(in the rows, 128 means zero)
Here are made-up elements, facts about them, and rows of numbers that follow some of those facts. Name the element behind each unnamed row.

How the elements are related:
μ 939 <- z_404 z_267 z_80 z_761 z_217 z_905 z_880 z_111 z_418 z_841 z_799 z_493 z_49 z_150 z_783 z_986 z_320 z_98 z_930 z_395 z_757 z_968 z_854 z_40 z_734 z_234 z_342 z_842 z_556 z_260 z_480 z_721
μ 649 <- z_974 z_183 z_890 z_786 z_362 z_253 z_277 z_377 z_426 z_933 z_950 z_294 z_816 z_564 z_199 z_374 z_340 z_5 z_776 z_608 z_162 z_115 z_238 z_897 z_810 z_140 z_985 z_557 z_724 z_382 z_85 z_302 z_194
μ 690 <- z_508 z_791 z_481 z_644 z_131 z_343 z_410 z_815 z_647 z_949 z_306 z_952 z_596 z_196 z_917 z_470 z_623 z_920 z_341 z_506 z_60 z_831 z_416 z_352 z_630 z_313 z_962 z_134 z_469 z_244 z_44 z_581 z_177 z_883
μ 879 <- z_17 z_872 z_112 z_429 z_756 z_807 z_51 z_484 z_552 z_979 z_692 z_444 z_136 z_957 z_303 z_928 z_667 z_37 z_142 z_534 z_998 z_133 z_908 z_465 z_546 z_550 z_209 z_355 z_70 z_615 z_755 z_687 z_144 z_833 z_519 z_94 z_312 z_132 z_32 z_770 z_167 z_141 z_885 z_36 z_308 z_959 z_743 z_268 z_86 z_529
{z_404 z_183 z_196 z_352 z_313 z_44} λ z_615
{z_267 z_854 z_144 z_770 z_557 z_885} λ z_506
{z_974 z_831 z_32 z_382} λ z_761
{z_80 z_957 z_209} λ z_465
{z_761 z_481 z_564 z_355 z_86} λ z_998
{z_17 z_810} λ z_267
{z_791 z_890 z_469} λ z_199
{z_872} λ z_194
{z_217 z_799 z_968} λ z_86
{z_112} λ z_136
{z_644 z_429 z_410 z_841 z_692 z_815 z_783 z_199 z_687 z_630} λ z_950
{z_131 z_952 z_833 z_721} λ z_962
{z_905 z_37 z_340} λ z_377
{z_880 z_36} λ z_959
{z_786 z_140 z_177} λ z_313
{z_343 z_362 z_418 z_294 z_162 z_85} λ z_952
{z_756 z_908 z_60 z_416 z_115 z_959} λ z_985
{z_111 z_303 z_320} λ z_49
{z_807 z_5 z_519} λ z_94
{z_51 z_133 z_734} λ z_480
{z_484 z_949 z_341 z_776} λ z_519
{z_552 z_470 z_244} λ z_303
{z_253 z_132} λ z_37
{z_979} λ z_112
{z_277 z_342} λ z_692
{z_444 z_917 z_40 z_883} λ z_833
{z_647 z_556 z_194} λ z_546
{z_928 z_98 z_395 z_608 z_581} λ z_854
{z_667 z_374 z_238 z_260} λ z_564
{z_306 z_755} λ z_481
{z_493 z_534 z_150 z_550} λ z_196
{z_142} λ z_721
{z_426} λ z_320
{z_596} λ z_111
{z_986 z_930} λ z_115
{z_933 z_757} λ z_340
{z_623 z_302} λ z_630
{z_920 z_308} λ z_209
{z_816 z_141} λ z_144
{z_70} λ z_783
{z_234} λ z_131
{z_897 z_842 z_724} λ z_183
{z_312 z_529} λ z_44
{z_134 z_167} λ z_756
{z_743} λ z_410
{z_268} λ z_770
[z_974 z_362 z_132] Ψ z_810
[z_872] Ψ z_854
[z_217] Ψ z_623
[z_429] Ψ z_959
[z_905 z_85] Ψ z_615
[z_890] Ψ z_506
[z_880] Ψ z_721
[z_418] Ψ z_426
[z_552] Ψ z_734
[z_799 z_550 z_141] Ψ z_140
[z_815] Ψ z_508
[z_647] Ψ z_112
[z_949] Ψ z_755
[z_928] Ψ z_761
[z_306] Ψ z_342
[z_596] Ψ z_410
[z_930] Ψ z_985
[z_933] Ψ z_404
[z_623 z_167] Ψ z_377
[z_294] Ψ z_253
[z_816] Ψ z_320
[z_374 z_557] Ψ z_355
[z_776] Ψ z_183
[z_60] Ψ z_144
[z_608] Ψ z_581
[z_734] Ψ z_667
[z_416] Ψ z_70
[z_234 z_312] Ψ z_962
[z_810] Ψ z_32
[z_342] Ψ z_833
[z_469] Ψ z_80
[z_556] Ψ z_131
[z_244] Ψ z_783
[z_177] Ψ z_44
[z_743] Ψ z_816
[z_302] Ψ z_480
[z_529] Ψ z_986

Some rows with their names:
[ 94 125 110 130 132 155 172 101 116 154 155 160  85  57  93  86 171  99
 135 173 125 147 107 132  76 162  63 178 160 150 116 124 109 131  98 139
 132 169  75 147 108 115 178 108] : z_831
[ 99 189 153 173 160 154 159  84 141 123 147 112 104  97 130 128 142 158
 128 124  96  98 145 116 117 156  83 125 112 148 100 110 133 120 110 144
  83 101 185  89 132 124 161 117] : z_962
[116 197 157 131 106 133 128 121 144 124 145 110 122 128 100 159 111 156
 106 113 138  67 154 107 144 130  80 141  91 148 115 119 136  92 110 118
  74 126 207  57 142 153 129  85] : z_833
[ 97 171 197 163 145 134 162  90 125 180 133  95 119  82 120 125 164 130
 102 124 124  88 201 100 106 151 119 131 102 138  85 104 103 111 142 116
  59 142 172 112 111 129 178 125] : z_883
[128 138 100 111 125  62 100 131 133 143 121 163 139 118 147  80 110 120
 100 124  68 158 211 147 158 162 151 113 135 100 105 151 176 128 150 189
 151 170 132 134  90 138 152 143] : z_897
[137 169 124 120 153 129 129 129 121 133 147 107  99  95 128 113 119 113
 108  88 120 138 150 127 135 127 148 108 134 121 106 139 135 129 159 141
 163 128  99 170 118 141 116  92] : z_557
[141 170 126 121 150 127 128 129 119 136 148 109 107  99 132 111 121 112
 109  86 123 140 148 125 130 125 150 108 129 122 104 132 131 128 161 137
 164 128  95 172 116 142 117  95] : z_608
[171 170 144 117 140 140 121 124 103 121 171 107 116  95 171 113 120 108
 124  83 119 154 117 121 111  85 164  97 110 146  93 111 121 147 175  97
 200 116  71 197 113 148  97 115] : z_890
[117 151 150 144 137 137 147  94 118 139 149 140 117  90 142 100 159 123
 128 142  96 137 143 121 107 144 101 138 119 149  93 104 132 140 129 131
 120 134 137 124 111 120 164 147] : z_920
[136 177 105 129 114 133 100 126 136 101 157 159 133 121 119 135 101 158
 132 113 108 101  84 127 141 141  66 139 104 154 128 108 148 111 103 145
 116 104 167  72 145 150 129 127] : z_756
[201 136 200 140 193 223 148  72 110  93 188 128 181 150 193  87 160  83
 106 111 166 136  76 124 143 116 141 151 107 132 121  38  99 171 182 136
 148 117 101 190 108 122 137 167] : z_623
[106 137  80 116 123 124 158 129 131 153 149 156  99  56  89  92 122 108
 123 139 134 134 130 145  75 155  96 156 159 133 132 153 105 103 102 152
 164 184  40 170  98 148 148  64] : z_382
[135 177 106 130 114 133 100 127 136 102 157 160 133 120 118 136 102 158
 132 115 108 100  83 128 139 142  66 138 104 155 128 108 149 110 103 146
 117 105 167  72 145 149 129 128] : z_908
[110 190 167 141 163 121 148 124 130 181 126  65 106  90  97 137 126 121
  78  68 154  83 215 104 135 141 164 104 116 104 102 141 103  92 167 129
  91 138 139 153 118 149 138  64] : z_294
[128 164 116 133 131 109 132 121 134 135 147 135 129  91 140 108 106 135
 118 110 103 124 160 137 108 136 130 114 120 132 111 134 128 112 131 145
 153 145 107 144 102 150 135 100] : z_426
[ 98 148 198 139 161 143 123 134 109 203  93  35  80 124 105 109 143 133
  82  88 142  89 179  77 135 147 154 144 106 134 138 117 106  93 155 109
  73 125 158 109 135 152 127  81] : z_418
[ 93 159  93 153 148 168 167  94 138 111 159 159  90  83 107  98 151 139
 148 153 105 136  82 139  87 169  43 161 148 156 123 118 127 128  78 164
 128 125 114 111 128 115 165 102] : z_481
[123 191  89 150 144 121 135 117 153  99 151 139 129 109 144 116  89 166
 132  99  90 115 128 146 110 147 105 109 115 136 121 132 140 107 106 170
 151 111 128 115 119 148 127  87] : z_340
[124 163 175 123 104 113 113 129 119 180 137 118 136  93  95 146 125 128
  92 112 149  66 172  97 137 134 112 141  93 140 108 110 110  90 143 103
  66 151 171  94 123 159 152 124] : z_142

Rows to name:
No name comes twice in this set of rows, the named rows included.
[149 158 168 131 153 168 138  97  96 126 168 113  96  96 161 107 171 100
 131 115 111 163 107 110 118 105 126 123 117 156  81  88 129 170 165 100
 156 106 114 167 126 115 132 152]  z_815
[ 96 172 202 163 146 132 164  89 126 185 132  90 121  82 117 127 164 131
  99 122 128  84 208  97 108 149 120 130 100 135  85 105 100 107 143 112
  52 141 177 110 110 129 180 124]  z_343
[167 144 141 107 144 165 102 128 120 121 158 144 151 142 111 118 124 100
  94 102 170 109  91 120 180 141 109 158 121 120 139  90 129 125 157 150
 116 131 135 131 134 141 130 134]  z_167
[119 134 130 115 158 116 112 113 113 137 121 144  93 130 132  77 171  93
 104 131  78 185 177 127 187 170 129 129 152 102  90 128 189 169 167 182
 125 136 161 132 120  95 167 174]  z_177
[105 156  61 111 149 116 155 148 121 175 133 145  98 107  62 111 154  99
 113 106 172 184  96 156  69 175 125 135 167 122 136 155 108 110 125 153
 168 167  22 177 122 109 119  68]  z_974
[111 131 110 160 166 144  92 124 117 143 116 116  90  89 144  93  99 184
 140 114  56 104  74 113 119 174 102 130 122 171 161 115 133 103  97 158
 125  76 137  82 143 168 123 136]  z_320
[153 175 109 157 173 158 144  99 167  80 161 150 187 145 158 102  83 154
 110  97 129  93 117 157 130 162 112 131 110 115 154 102 121 103 113 202
 138 123 123 128 107 152 135  93]  z_377
[140 139 105 140 191 131  97 125  94 171 142 116  78   5 117 117 105 120
 120  79  88 112 116 114 151 164 165  75 161 131 109 145 120 120 173 151
 150  90  77 193 128 172 128 153]  z_816
[105 203 153 147 163  94 148 137 130 207 110  75 134 130  88 152 146 130
  77  56 174 120 197 123 100 164 182  87 105 109 105 137 100  87 170 127
  87 140 124 140 124 121 122  82]  z_362
[116 123 102  86  84 139 134 137 114 147 158 167  88  73  66 115 136  95
 120 167 154 127  99 124 107 138  57 190 153 155 132 139 122 112  97 117
 139 187  85 124 120 147 143  89]  z_667
[113  94 117 109 163 184 133 139 108 160 120 110  74 123  90  62 147  97
 108 134 160 143  71 116 116 166 101 200 163 137 184 119 105 117 116 152
 145 157  57 151 126 138 127  69]  z_217
[133 193  96 130 150  77 127 150 120 182 120 132 157 175 114 141 157 129
 106  66 157 205 115 160  67 166 181  78 111 131 113 126 123 117 161 134
 156 130  71 147 127  92  91 127]  z_810

Now the same elements, written a new way:
Known rows:
[124 143 118 129 134 127 129 134 140 108 124 106 132 116 165 119 129 123
 123 120 120 139  94 127 122 125 119 140] : z_756
[119 144 119 110 133 113 118 152 145 133 119 141 141 142 156 143 121 139
 120 121 138 142 102 129 130 127 125 122] : z_340
[133 137 133 132 129 129 118 135 125 140 134 150 118 150  98 134 113 134
 133 134 138 140 141 121 130 139 132 123] : z_933
[128 111 122 123 141 132 141 141 123 120 146 138 167 124 103 140 135 150
 145 139 108 114 145 150 130 129 121 106] : z_404
[129 117 122 130 140 138 134 132 120 116 150 141 168 129  97 140 133 144
 142 139 108 116 144 140 124 136 123 104] : z_493
[111 128 114 141 135 123 115 171 138 122 150 134 162 123 157 141 133 137
 121 130 116 108  86 136 109  97 130 105] : z_196
[117 121 114  97 135 120 134 133 141 121 118 133 173 120 164 150 144 136
 124 121 117 119 111 144 127 129 113 115] : z_783
[123 144 117 127 134 127 129 132 141 109 123 105 133 116 168 120 130 123
 122 120 120 139  91 126 122 124 118 140] : z_465
[124 144 117 128 134 127 129 134 141 108 124 105 134 116 167 120 130 124
 122 120 120 139  91 127 121 124 118 139] : z_908
[121 141 116 122 137 121 136 145 145 110 122 101 136 112 174 120 132 131
 125 120 118 136  89 138 126 116 116 140] : z_144
[130 133 131 126 132 122 125 150 131 142 132 147 121 145 106 136 114 142
 136 134 136 138 136 131 135 132 129 123] : z_816
[118 122 116  93 132 118 133 128 142 124 111 133 166 120 167 151 145 132
 121 119 121 121 113 141 128 131 112 119] : z_480
[136 133 130 143 132 135 136 124 125 117 133 109 112 121 120 110 125 125
 136 131 121 136 129 127 129 130 126 142] : z_51
[132 115 128 120 133 135 135 118 121 129 132 143 149 128 105 143 135 132
 138 135 117 118 152 135 128 142 120 117] : z_342
[110 114 118 101 123  94 132 185 142 131 143 131 139 101 159 143 135 132
 116 130 137 122  89 141 108 103 125  89] : z_962
[128 142 132  98 110 117 130  85 144 134  72 103  87 114 196 122 139  91
 101 103 149 147 107 108 134 142 115 171] : z_86
[127 113 135 144 121 128 123 137 121 143 138 138 117 127 115 131 132 124
 126 134 131 108 137 127 123 112 138 122] : z_341
[144 140 138  92 111 135 142  87 138 177  76 160  62 140  92 128 109 110
  93 104 172 125 144 157 144 155 137 141] : z_382
[133 108 131 112 129 129 143 115 122 134 125 137 141 125 107 139 138 136
 138 133 121 118 160 141 136 138 122 121] : z_986

Name these rows:
No name comes twice in this set of rows, the named rows included.
[119 123 137  98 100 110 117  97 141 161  74 132  92 121 193 143 146  89
  92 106 159 119 114 109 128 124 127 151]  z_481
[133 134 123 157 143 139 136 147 123 104 158 110 134 121 106 110 120 141
 145 138 108 133 122 136 122 120 127 127]  z_534
[130 117 124 103 127 122 132 125 118 118 151 150 150 117  92 143 128 122
 130 141 125 136 142 122 105 158 119  86]  z_234
[133 141 122 162 143 145 128 144 122 102 160 115 137 124 104 113 118 134
 143 139 107 134 118 127 116 127 126 125]  z_529
[140 123 131 151 141 160 117  70 120 135 118 157 150 155 120 148 137 123
 137 127  96 105 160 131 134 134 122 166]  z_905
[138 129 137  95 105 133 143  42 103 132  72  87  70 107  88  92  94  91
  99  86 155 128 144 193 160 134 136 142]  z_32
[123 115 128 157 132 131 123 161 121 130 160 138 140 127 105 131 128 139
 135 141 117 105 127 136 116 102 139 106]  z_352
[114 118 117 118 130 108 123 150 141 132 137 136 147 117 173 143 136 135
 115 125 120 114  92 144 115  92 130 122]  z_131
[125 142 111 160 160 140 128 135 149 108 129 109 161 133 188 129 132 151
 138 120  80 118  86 160 135  86 116 175]  z_615
[129 140 122 147 135 132 133 170 122  99 168 113 130 110  89 112 115 128
 142 144 122 145 114 121 104 141 121  93]  z_312
[119 119 111  91 138 114 134 123 141 117 127 140 177 119 168 153 141 138
 122 123 111 124 107 147 122 125 114 118]  z_721

